Here is a tiny trained network, its code and every weight. The questions are about switching its units off for an input and a class, where a switched-off unit gives its printed mean instead of its output.

import numpy as np


def w(rows, s, z=0):
    codes = np.array(rows[::2]) - 128.0
    scale = np.full(codes.shape[1], s)
    scale[-1] = z or s
    return codes * scale


def norm(h):
    return h / np.sqrt((h * h).mean(-1, keepdims=True) + 1e-5)


def f(y):
    return y / 2 * (1 + np.tanh(0.7978845608 * (y + 0.044715 * y**3)))


def log_softmax(a):
    a = a - a.max(-1, keepdims=True)
    return a - np.log(np.exp(a).sum(-1, keepdims=True))


def net(x, mask):
    res = np.array(x, float).reshape(1, 5) / 4 @ E
    u = 0
    for l in range(3):
        y = f(norm(res) @ A[l][:, :-1].T + A[l][:, -1])
        res = res + np.where(mask[u : u + 4], y, B[l][:, -1]) @ B[l][:, :-1]
        u += 4
    return log_softmax(norm(res)[-1] @ U[:, :-1].T + U[:, -1])


A, B = {}, {}
E = w([
[128,129,127,129],'x0',
[102,135,6,128],'x1',
[129,126,128,126],'x2',
[145,181,151,82],'x3',
[67,148,120,81],'x4',
],0.011)
A[0] = w([
[100,181,160,114,1],'L0N1',
[2,134,137,82,200],'L0N2',
[136,146,77,114,149],'L0N3',
[127,189,96,78,184],'L0N4',
],0.014,0.0061)
B[0] = w([
[176,175,130,167,128],'L0N1',
[15,128,127,118,254],'L0N2',
[160,73,105,193,178],'L0N3',
[255,158,101,109,215],'L0N4',
],0.012,0.0081)
A[1] = w([
[187,172,17,156,254],'L1N1',
[98,93,174,207,50],'L1N2',
[199,126,171,140,31],'L1N3',
[138,250,113,50,132],'L1N4',
],0.014,0.0017)
B[1] = w([
[65,64,150,94,254],'L1N1',
[93,76,94,91,179],'L1N2',
[120,177,7,79,183],'L1N3',
[124,102,228,135,205],'L1N4',
],0.014,0.0087)
A[2] = w([
[198,115,178,102,253],'L2N1',
[216,252,104,128,139],'L2N2',
[195,11,18,88,75],'L2N3',
[80,127,89,107,130],'L2N4',
],0.012,0.0032)
B[2] = w([
[116,201,34,192,154],'L2N1',
[24,107,35,92,147],'L2N2',
[181,192,169,181,252],'L2N3',
[247,163,102,56,179],'L2N4',
],0.012,0.011)
U = w([
[230,146,120,160,175],'0',
[97,144,32,83,206],'1',
[55,65,179,47,178],'2',
[110,198,253,121,3],'3',
[160,27,140,192,17],'4',
],0.021,0.0042)

Each question gives the input, the list of numbers given to net, and the class t.
The units are the neurons (one row each of A and B). Each row of codes is followed by its name. A weight is (code - 128) times the scale printed after its matrix; where a second scale follows, it is the last column's (A, B and U).
mask holds one flag per neuron, layer by layer. A switched-off neuron (its flag False) gives its mean, the last column of its row in B, instead of its output. The means were averaged over made-up inputs and are rounded, as every weight is.
A unit's drop is (log p(t) with every unit on - log p(t) with that unit switched off) / (log p(t) with every unit on - log p(t) with every unit switched off).
The circuit of an input: a set's keep is (log p(t) with only the set's units on - log p(t) with every unit switched off) / (log p(t) with every unit on - log p(t) with every unit switched off). Starting from all 12 units, units are removed one at a time, each time the one whose removal leaves the highest keep (on an exact tie, the one counted first), for as long as the keep stays at least 0.8.
units of the circuit, in order: the units of the circuit, biggest drop first
top k neurons: the k neurons with the biggest drops, biggest first
top k neurons in layer l: the k neurons of layer l with the biggest drops, biggest first
drop when u is switched off: that unit's drop, to one decimal
input [1,8,4,3,1], class 2: top 4 neurons => (L1N1; L1N3; L2N1; L0N4)
input [-1,8,2,-5,-4], class 4: units of the circuit, in order => (L1N1; L1N3; L0N2)
input [8,0,3,1,7], class 3: units of the circuit, in order => (L1N4)
input [-4,-2,1,-4,-4], class 0: top 2 neurons => (L0N2; L2N3)
input [-1,-8,-4,2,-8], class 1: units of the circuit, in order => (L1N1; L2N2; L1N3)
input [-7,-6,-4,4,-8], class 1: top 2 neurons => (L1N1; L2N2)
input [-6,2,3,1,7], class 2: top 3 neurons => (L2N3; L1N4; L0N4)
input [7,-4,-6,-2,-3], class 0: top 3 neurons => (L0N2; L0N4; L1N2)
input [1,1,1,0,-2], class 4: units of the circuit, in order => (L0N4; L0N2; L1N3)
input [6,7,6,-7,0], class 4: top 2 neurons => (L1N3; L0N3)
input [8,-1,4,5,8], class 3: top 3 neurons => (L1N4; L1N1; L0N4)
input [-2,3,-7,-1,-3], class 4: top 2 neurons => (L1N1; L0N4)
input [0,7,-8,2,-5], class 0: top 3 neurons => (L0N2; L2N3; L1N4)
input [4,3,0,0,-1], class 4: units of the circuit, in order => (L0N3)
input [3,-7,-5,7,-2], class 1: top 3 neurons => (L0N2; L1N3; L2N2)
input [-6,-8,-8,-6,2], class 2: top 4 neurons => (L0N4; L2N3; L1N2; L0N3)
input [-7,8,7,-2,-3], class 4: top 2 neurons => (L1N1; L1N3)
input [-8,0,-5,-8,-6], class 0: top 2 neurons in layer 1 => (L1N4; L1N1)
input [6,4,-8,7,-2], class 0: top 2 neurons => (L1N1; L0N4)
input [5,-8,-5,-2,-8], class 0: top 2 neurons in layer 1 => (L1N2; L1N3)
input [0,-2,0,1,-8], class 1: top 3 neurons in layer 1 => (L1N3; L1N1; L1N4)
input [6,7,4,5,3], class 2: top neuron => (L1N1)
input [-4,8,7,7,4], class 2: top 2 neurons in layer 1 => (L1N1; L1N4)
input [7,8,6,1,-5], class 0: top 2 neurons in layer 1 => (L1N4; L1N2)
input [3,-3,7,2,-7], class 1: drop when L2N2 is switched off => 0.2
input [-5,8,-5,7,-4], class 0: drop when L2N3 is switched off => 0.1
input [-2,-7,-7,3,-2], class 1: drop when L0N1 is switched off => 0.0
